Each row has a name. Each piece below is followed by the name of the row it came from, unless a question asks for something else. Each question is about the rows just above it. Places in a row count from 0.

[  2  34 -34  25  31  -1] = G
[ 24 -39 -27  -3   1 -28] = W
[  2  34 -25  25  31  -1] = U
[ 19  28 -20  22  14 -29] = Y
[ 45 -17  20 -10  21   6] = J
[-13  -5 -37  31   9  -9] = E
[ 24 -16   3 -17  41  44] = A
[-18  -3   3  47 -35  23] = L
[ 11   9 -12 -52 -17 -27] = P
Where in the named rows is [-34]?	G, 2
Where does [  2  34 -25  25  31  -2] differ from U, and what was there?	5, [-1]
Changed U: [  2  34 -25  24  31  -1]. Place and old value:	3, [25]
Changed U: [  2  34 -25  25  30  -1]. Place and old value:	4, [31]

[ 20  31  36  38   3  17 -14] : kenap
[-15 -19 -24 -22  -5 -15 -11] : fotu
[-21 -25  17 -34  -1  -7  35] : tufo
[24 31 31 43  1 16 35] : Nul
[-13 -12 -12 -21  -3 -11  -8] : makas
Where does [24 31 31 43  1 16 36] differ from Nul, and what was there?	6, [35]
Where in the named rows is [3]?	kenap, 4
Where in the named rows is [-8]?	makas, 6
[24] is at row and place	Nul, 0

[ -8 -29 -15  10] -> luzem
[  6  -8   2 -20] -> vapa
[ 1 14  8 12] -> vetet
[  1  14   8 -30] -> Lobig
[ 22  23  -7 -46] -> mak
[ 7 -9 10 -8] -> rur
[11 23 22 54] -> sutul
[  1 -30   3  29] -> kega
Where in the named rows is [-9]?	rur, 1
Where in the named rows is [29]?	kega, 3
Where do [ 7 -9 10 -8] appear?	rur
Where in the named rows is [-20]?	vapa, 3
Where in the named rows is [6]?	vapa, 0
Where does [  2  14   8 -30] differ from Lobig, and what was there?	0, [1]

[-41  16 -44   7  29]  S
[ 28 -20  50  49 -41]  F
[ 25 -41 -30 -46  48]  K
[49] is at row and place	F, 3
[48] is at row and place	K, 4
Where does [ 26 -41 -30 -46  48] differ from K, and what was there?	0, [25]
Where in the named rows is [50]?	F, 2
Row and place of [16] in the named rows:	S, 1

[ 31 -20  28   2  11  18  -1  22   0  -8  -5  33  13 -16  29  -7  -8   0
   8   5  13   4  15 -35   5 -37 -17 -20  34  -5  19  26   2   7  -7   6
 -16 -19 -20 -23 -19  19 -14  -7 -14 -13  12   2  34  27   7 -25   1   9
 -10  -3  40   0  28   1 -27]  pupig
[ 31 -20  28   2  11  18  -1  22   0   6  -5  33  13  26 -14  -7  37   0
   8   5  13   4  15 -35   5 -37 -17 -20  34  -5  19  26   2   7  -7   6
 -16 -19 -20 -23 -19  19 -14  -7 -14 -13  12   2  34  27   7 -25   1   9
 -10  29  13   0  28   1 -27]  vuvu
[ 31 -20  28   2  11  18  -1  22   0   6  -5  33  13  26  29  -7  -8  27
   8   5  13   4  15 -35   5 -37 -17 -20  34  -5  19  26   2   7  -7   6
 -16 -19 -20 -23 -19  19 -14  -7 -14 -13  12   2  34  27   7 -25   1   9
 -10  -3  40   0  28   1 -27]  posa
Where in the named rows is [37]?	vuvu, 16
Changed vuvu: [ 31 -20  28   2  11  18  -1  22   0   6  -5  33  13  26 -14  -7  37   0
   8   5  13   4  15 -35   5 -37 -17 -20  34  -5  19  26   2   7  -7   6
 -16 -19 -20 -23 -19  18 -14  -7 -14 -13  12   2  34  27   7 -25   1   9
 -10  29  13   0  28   1 -27]. Place and old value:	41, [19]
asked: [ 31 -20  28   2  11  18  -1  22   0   6  -5  33  13  26 -14  -7  37   0
   8   5  13   4  15 -35   5 -37 -17 -20  34  -5  19  26   2   7  -7   6
 -16 -19 -20 -23 -19  19 -14  -7 -14 -13  12   2  34  27   7 -25   1   9
 -10  29  13   0  28   1 -27]	vuvu
asked: [ 31 -20  28   2  11  18  -1  22   0   6  -5  33  13  26  29  -7  -8  27
   8   5  13   4  15 -35   5 -37 -17 -20  34  -5  19  26   2   7  -7   6
 -16 -19 -20 -23 -19  19 -14  -7 -14 -13  12   2  34  27   7 -25   1   9
 -10  -3  40   0  28   1 -27]	posa

[  8 -10 -41  16] -> mebu
[ -9   1 -15 -29] -> Zelil
[  8 -10 -20  16] -> Leno
[-50 -19 -34 -39] -> tifep
[-37   9 -41   7] -> zanub
[-43  -8 -41   7] -> baluf
One entry of mebu was changed: [  8 -10 -41  17]. Where, and from what?	3, [16]
Row and place of [-19] in the named rows:	tifep, 1
Where in the named rows is [-15]?	Zelil, 2
Where does [-50 -20 -34 -39] differ from tifep, and what was there?	1, [-19]
Where does [-44  -8 -41   7] differ from baluf, and what was there?	0, [-43]
Row and place of [-34] in the named rows:	tifep, 2
[-29] is at row and place	Zelil, 3

[-18   5   6   0 -13  -5] = Mino
[ -1   3 -37  20 -20  -8] = mer
[ -5 -13  26  -7  -6  -5] = pomas
[-10  26  18 -31   1 -18] = rivuf
[ -2   3 -38  20 -20  -7] = Pob
[ -1 -13 -29  32 -22  -2] = Dadeb
[  9 -14 -30  31 -18  -6] = gupa
[  9  -4 -23  31 -13 -11] = Rado
[ -4  11  41 -28   6 -17] = zibik
[-11  -1  30  -8  -4   7] = nedo
[ -3  13 -30   7 -15 -11] = suse
[-10  26  18 -24   3 -18] = Finok
Where does [  9  -4 -22  31 -13 -11] differ from Rado, and what was there?	2, [-23]
[ -3  13 -30   7 -15 -11] is in which row?	suse
Where does [-11  -1  30  -7  -4   7] differ from nedo, and what was there?	3, [-8]
[0] is at row and place	Mino, 3
Where in the named rows is [32]?	Dadeb, 3
asked: [ -4  11  41 -28   6 -17]	zibik

[ 10 -45 -14  -6 -16  41  14  30 -21 -26  22 -49 -35 -23  17  39  50 -31
 -23  -1 -19  24  12  39 -31  34  17  20  13] : nemam
[ 16   2 -12  -1  45  19  37  -5  30 -34 -25  44  29  20  22  50  26 -11
 -33  36 -45 -15  29  19 -25  28  43 -26   4] : goza
[ 32  42 -40 -50 -24  14 -14 -19  37   9  15   6  46  31  19  47  39 -49
 -36  31  -9  -8  27 -30  37  37  -8  -7 -28] : zigi
[  0  18 -38 -39  15   0  10  -6 -45 -11  32   3   5 -18  -4 -20 -18 -29
 -20 -48 -28 -15  -9   0 -23 -20  46  20 -25] : Peg
Changed zigi: [ 32  42 -40 -50 -24  13 -14 -19  37   9  15   6  46  31  19  47  39 -49
 -36  31  -9  -8  27 -30  37  37  -8  -7 -28]. Place and old value:	5, [14]
Changed nemam: [ 10 -45 -14  -6 -16  41  14  30 -21 -26  22 -49 -35 -23  17  39  50 -31
 -23  -1 -19  24  13  39 -31  34  17  20  13]. Place and old value:	22, [12]
Row and place of [-24] in the named rows:	zigi, 4
Row and place of [-16] in the named rows:	nemam, 4
Where in the named rows is [9]?	zigi, 9

[  0   2  -2 -32  -6] -> gosep
[ 5  8  2 13 -6] -> muku
[ 6  0  0  7 10] -> luv
[-4 -2  1 -6 -7] -> gegif
[ 6  0  1 17 -6] -> pon
[  1  -6   2 -25   3] -> Savuk
[-2 11  3 40 12] -> ribi
[ -3   9  16   2 -10] -> sibeg
Changed gegif: [-4 -2  0 -6 -7]. Place and old value:	2, [1]
Row and place of [8] in the named rows:	muku, 1
Row and place of [17] in the named rows:	pon, 3

[-29   1 -24  23  -8 -25 -14 -18  -7] = mefu
[ -5 -12   1  -1  30 -12   3  30  -9] = rire
[ 14  31  29  22  21 -30  26   8  -6] = vepop
[-12   7 -15  11  23 -10  12  30 -12] = gegu
[ 28   9  41  12  41 -37  53  10  20] = keger
Where does [ -5 -12   1  -1  30 -13   3  30  -9] differ from rire, and what was there?	5, [-12]
Where in the named rows is [-1]?	rire, 3

[ 21 -34 -54   7 -40 -44 -33  33  25 -32 -21 -17 -48 -27 -17 -34  51  51
  51  46  -8   2  45   1  20 -40   3 -16  13   6 -49  16   7  48  14 -10
  49  40  22  13 -33 -47 -47  -6   6 -31 -49 -29  29  22  41  11  -6  47
  40] -> Nakof
[  1 -42 -15 -45 -15 -47  45 -13 -36  39  27 -36 -47 -21 -49   4  49 -54
  51  30 -37  43 -35  -9  -4  52  55 -39 -54  34  43 -31   8  11   4  21
  17  14  -6 -25   1  54  30   3  36 -35  28  16  44  -4 -22  20   1  50
   8] -> begil
[ 26 -51 -17  31  -7 -21  41 -16  22 -44  29 -27 -43  40  43 -51  21  46
 -44 -28  27 -31  -1 -36  53 -37 -30  -4  54  11 -26  31 -33  20  44  43
  55 -33  42 -31  40 -38   5  11  11  41 -23   5  11 -44   0  17   4  22
  -3] -> vaf
One entry of Nakof was changed: [ 21 -34 -54   7 -40 -44 -33  33  25 -32 -21 -18 -48 -27 -17 -34  51  51
  51  46  -8   2  45   1  20 -40   3 -16  13   6 -49  16   7  48  14 -10
  49  40  22  13 -33 -47 -47  -6   6 -31 -49 -29  29  22  41  11  -6  47
  40]. Where, and from what?	11, [-17]
Where do [  1 -42 -15 -45 -15 -47  45 -13 -36  39  27 -36 -47 -21 -49   4  49 -54
  51  30 -37  43 -35  -9  -4  52  55 -39 -54  34  43 -31   8  11   4  21
  17  14  -6 -25   1  54  30   3  36 -35  28  16  44  -4 -22  20   1  50
   8] appear?	begil
Where does [ 26 -51 -17  31  -7 -21  41 -16  22 -44  29 -27 -42  40  43 -51  21  46
 -44 -28  27 -31  -1 -36  53 -37 -30  -4  54  11 -26  31 -33  20  44  43
  55 -33  42 -31  40 -38   5  11  11  41 -23   5  11 -44   0  17   4  22
  -3] differ from vaf, and what was there?	12, [-43]
asked: [ 26 -51 -17  31  -7 -21  41 -16  22 -44  29 -27 -43  40  43 -51  21  46
 -44 -28  27 -31  -1 -36  53 -37 -30  -4  54  11 -26  31 -33  20  44  43
  55 -33  42 -31  40 -38   5  11  11  41 -23   5  11 -44   0  17   4  22
  -3]	vaf
Row and place of [0] in the named rows:	vaf, 50

[ 19  26 -12  20   7 -35  32 -19] -> Viba
[ 15   4  -4 -18  13 -18 -12  19] -> Nivuk
[  1 -19  -8 -12  -8   0 -19 -15] -> Subir
[ 15  21   5  14 -17   9 -10 -49] -> Gokip
[4] is at row and place	Nivuk, 1
Where in the named rows is [13]?	Nivuk, 4
Where does [  2 -19  -8 -12  -8   0 -19 -15] differ from Subir, and what was there?	0, [1]
Where in the named rows is [14]?	Gokip, 3
Where in the named rows is [-17]?	Gokip, 4

[  8  15 -10  26]  Tivu
[ 3 20  4  7]  Lokiz
[ 8 -7 13 -8]  pep
[-10  16 -15  11]  Geto
[14 -3 10 13]  Bap
[-10  16  -5  18]  mok
Row and place of [14] in the named rows:	Bap, 0
Row and place of [-3] in the named rows:	Bap, 1
Changed mok: [-11  16  -5  18]. Place and old value:	0, [-10]
Where does [ 8 -8 13 -8] differ from pep, and what was there?	1, [-7]
Where does [  9  15 -10  26] differ from Tivu, and what was there?	0, [8]

[ 15  -1   0   3  -9   2  -9   0   5  -7   0   2 -10   5 -14   7  -5  12
   2   1   7 -10 -16  -2] : Velak
[  0  -6  19  10  -3   0  -5  -7 -20   0 -11   6 -14   3  -2  12  18  -1
   2   1  28  11  10  -2] : vemef
[  0  -6  19  10  -3   0  -5  -7 -20   0 -11   6 -14   3  -2  -1   2  -1
   1   0   0   0 -12  -1] : nov
[ 12   5  13   8 -18   4 -12  -7   0 -18   5  11  -9  -1 -12  16  37  -2
  17 -10   0  19  15  -7] : duzu
[-11 -21  -3  -2   1   2  16   3  11  19   6   4   0 -13   8  21  -7  -3
 -12   0   0  -5  -1   0] : zupo
[ 12 -12   0   7  -8  13   0  13  -8  -1   8   4   0  14 -21   4   5   5
  -2  12   9  -5 -14  -1] : vumu
[ -9   0 -15 -15   2   0  -1   8  13   3   0 -13  15   8   9 -32 -40   6
  -3  -9 -14 -28 -24   7] : vura
[  0   1   0   9   7  12  12  -8   0   1   6  21  12  -7 -20  32   9   6
 -13   0  -1   2   5   0] : Lan
[ -8 -14 -15  -8 -18 -10   0  19  19   0   8 -15   5  -6  19 -12 -33  12
  -6  21 -22 -38 -11  23] : gen
[ -1   0   4  -3   0  -6   5   6   3 -21   3   0  12   6  -6  -2  18  -6
   3  -7  -7   6 -13  -7] : muk
[ -7  14   1   1  14  -3   6  -7  12   0   0  -1  -1   1   5  -2   8  -9
   6 -11  -3  22   0 -12] : bepo
[ -5 -15 -14   0   0  10   9   0   9   2   3  13   8  -4   0  34  14   4
   9  21  -7   9  -1  -1] : ker
One entry of nov was changed: [  0  -6  18  10  -3   0  -5  -7 -20   0 -11   6 -14   3  -2  -1   2  -1
   1   0   0   0 -12  -1]. Where, and from what?	2, [19]
Changed vura: [ -9   0 -15 -15   2   0  -1   8  13   3   0 -13  15   8   9 -32 -40   6
  -3  -9 -14 -29 -24   7]. Place and old value:	21, [-28]
One entry of vumu was changed: [ 12 -12  -1   7  -8  13   0  13  -8  -1   8   4   0  14 -21   4   5   5
  -2  12   9  -5 -14  -1]. Where, and from what?	2, [0]

[ 10  -2   0 -11  -5  -6 -15   9  43  51  -8  -8 -41   0  16]  Zaba
[  9 -43  43 -10 -31 -41  -9  25   8 -28 -34 -20  -3 -22  35]  zut
[  9 -43  43  23 -31 -41  -9  25   8 -28 -34 -20  -3 -22  35]  Rabe
Row and place of [16] in the named rows:	Zaba, 14
Where does [  9 -43  43  23 -31 -41  -9  25   8 -28 -34 -20  -3 -22  34] differ from Rabe, and what was there?	14, [35]
Row and place of [10] in the named rows:	Zaba, 0
Row and place of [-15] in the named rows:	Zaba, 6
Changed Rabe: [  9 -43  43  23 -31 -40  -9  25   8 -28 -34 -20  -3 -22  35]. Place and old value:	5, [-41]

[ 14  16  -7  39 -45   3  41  -5] : zos
[  9 -28  28 -48  35  22 -41  -6] : dufil
[ 36  22  33  11 -23  31  20  -4] : gol
[ 10  -3   4  13 -10  31  14 -18] : tilas
[ 10  -3   8  13 -12  31  14 -18] : Fud
[ 10  -3   8  13 -10  31  14 -18] : deda
[-2 30  0  9  0 -2  7  5] : Nifon
[ 10  -3   4  13 -10  31   4   4] : Robu
One entry of gol was changed: [ 36  21  33  11 -23  31  20  -4]. Where, and from what?	1, [22]
Changed gol: [ 36  22  33  11 -23  32  20  -4]. Place and old value:	5, [31]

[-33   5  -1  -4 -10  -9  -3  21 -10   7  -3 -19  13  13 -36 -41 -30 -19
  12  45   2   4  38 -13  11] = naso
[ 11  11   0  -5   7  -3  -7   6 -11  -1  14  15   2  -9   1 -10  -3  11
  -6   1   5   8  -9  -1  -5] = dasu
[  8  10   0   0   6  -5  -8   7  -6   8  14   6   1  -6   4  -6  -5   5
   2   5   7   6 -12   3  -4] = borup
[  8  -2  10 -11  -1 -12   9  10 -13  -7  14  15   1  19  -6  -3 -17  -7
  -4  -4   3  12 -14  -2  -1] = Lil
[ -7   3   7  -7  11   2  19  -9   2   9  11  -6  -7   7  -2  12 -10   5
  -4  19 -13   2   0   0   1] = lufi
[-32   4  -2  -3  -4  -8  -1  20 -13   7  -3 -19  13  12 -36 -40 -30 -16
  10  40   1   0  35 -14  12] = loteb
[  8  12   0  -3   0  -3  -4   5  -7   1  16  11   4 -12   4  -9  -6   8
  -5  10   5   9 -10   2  -2] = mup
[-32   7  -1  -7  -2  -9  -1  21  -8   4  -5 -19  15  17 -41 -33 -32 -10
   9  54  -3   3  34 -12   9] = zat
[ -4   9  -9  -4   4  -2   4  -7 -14  17  18   0  -2  17  15  17 -22   3
  10  -6   7  -2   3  -2 -24] = gafog
[ -5 -20   9  15  17  18  11   5  -3  19  22   4  -5 -16  15  -2   6  -3
   6  10  -1   8   9 -12  -8] = nub
[ 22  -2  15 -10   9 -10   1  -2 -19 -10  18  17  -6  10  -8  -5  -2  -6
  -7   7  -7   4  -5  -5  -3] = libeb
[  1  -2   8 -12   4 -11  14  18 -13  -6  13  11   6  25  -5  -3 -23  -3
  -2   4   8  14 -20  -6   0] = vokup
[34] is at row and place	zat, 22
Where does [  8  10   0   0   6  -5  -9   7  -6   8  14   6   1  -6   4  -6  -5   5
   2   5   7   6 -12   3  -4] differ from borup, and what was there?	6, [-8]
asked: [ 11  11   0  -5   7  -3  -7   6 -11  -1  14  15   2  -9   1 -10  -3  11
  -6   1   5   8  -9  -1  -5]	dasu
Row and place of [35] in the named rows:	loteb, 22

[ -7   1   2  -3   3 -34  -6  -2  -1 -11  -3  -4 -11 -11   1  -7  10  -9
   2   8  -4   1   8 -12  -1  14  12   1] : Zaku
[  9   3   1   1  -4  -4  -7   1   0   4  -6  -2   5   3   0   3  11   3
  -2 -37  13   2   7  11  -4  18  14   6] : Tefel
[-16   3  -3  -9 -15  -3  -2   0  -4  -4  -2   9   1  13   2  -3   7   4
   0   2   7   1   9  -2  -7  14 -12  -4] : fotub
[  3   2  -6  -9 -14   3   8  -1  -1  -3   8  -7   2  -3   7  13  16  14
   0   4  -1   1 -13  17   0 -11  -3   1] : kosin
[-7  2 -1 -2  3  2  1  6  1 -7 -5 -2  7  7  0  0  1 -2  3  3 -3  2  2 -9
 -1 -5  1 -1] : fela
[ 11  -5   0   3   0   2   3  -4   2   0   5  -3   5  -2  -2 -15  -8  15
  -1 -24  -3  -2   9   2   0  12  -1  -3] : pilo
[ -5  -2   1   2  -6   3  14  -5   4  -4  -1   5   7  -2  -1  -7  -1   6
  -1   8  13   3   7   4   2  -3 -14  -4] : Tigoz
[ -1   6  -1  -5  -5 -21  15  -1  -1  -7  -4   5  -1  12   2   6   3   6
  -3  16   4   0  -1   7   2   3   2   0] : Lifub
[ -1   3  -6  -1  20 -22 -13   0   5  -4   1   4   6  -5  -6  34  33 -18
   0 -32  -7   3   9  -3   2  -8  -1   6] : Nilom
[  0   1   5  -9   9  -4   7   3   3 -10   4  -4  14  -7   2 -10  -7  -7
  -1  43  -2  -2   4   0   1   5   9   3] : fite
Changed Tigoz: [ -5  -2   1   2  -6   3  14  -5   4  -4  -1   5   7  -2  -1  -7  -1   7
  -1   8  13   3   7   4   2  -3 -14  -4]. Place and old value:	17, [6]
One entry of fite was changed: [  0   1   5  -9   9  -4   7   3   3 -10   4  -4  14  -7   2 -10  -7  -7
  -1  43  -2  -1   4   0   1   5   9   3]. Where, and from what?	21, [-2]
One entry of kosin was changed: [  3   2  -6  -9 -14   3   8  -1  -1  -3   8  -7   2  -3   7  13  16  14
   0   3  -1   1 -13  17   0 -11  -3   1]. Where, and from what?	19, [4]

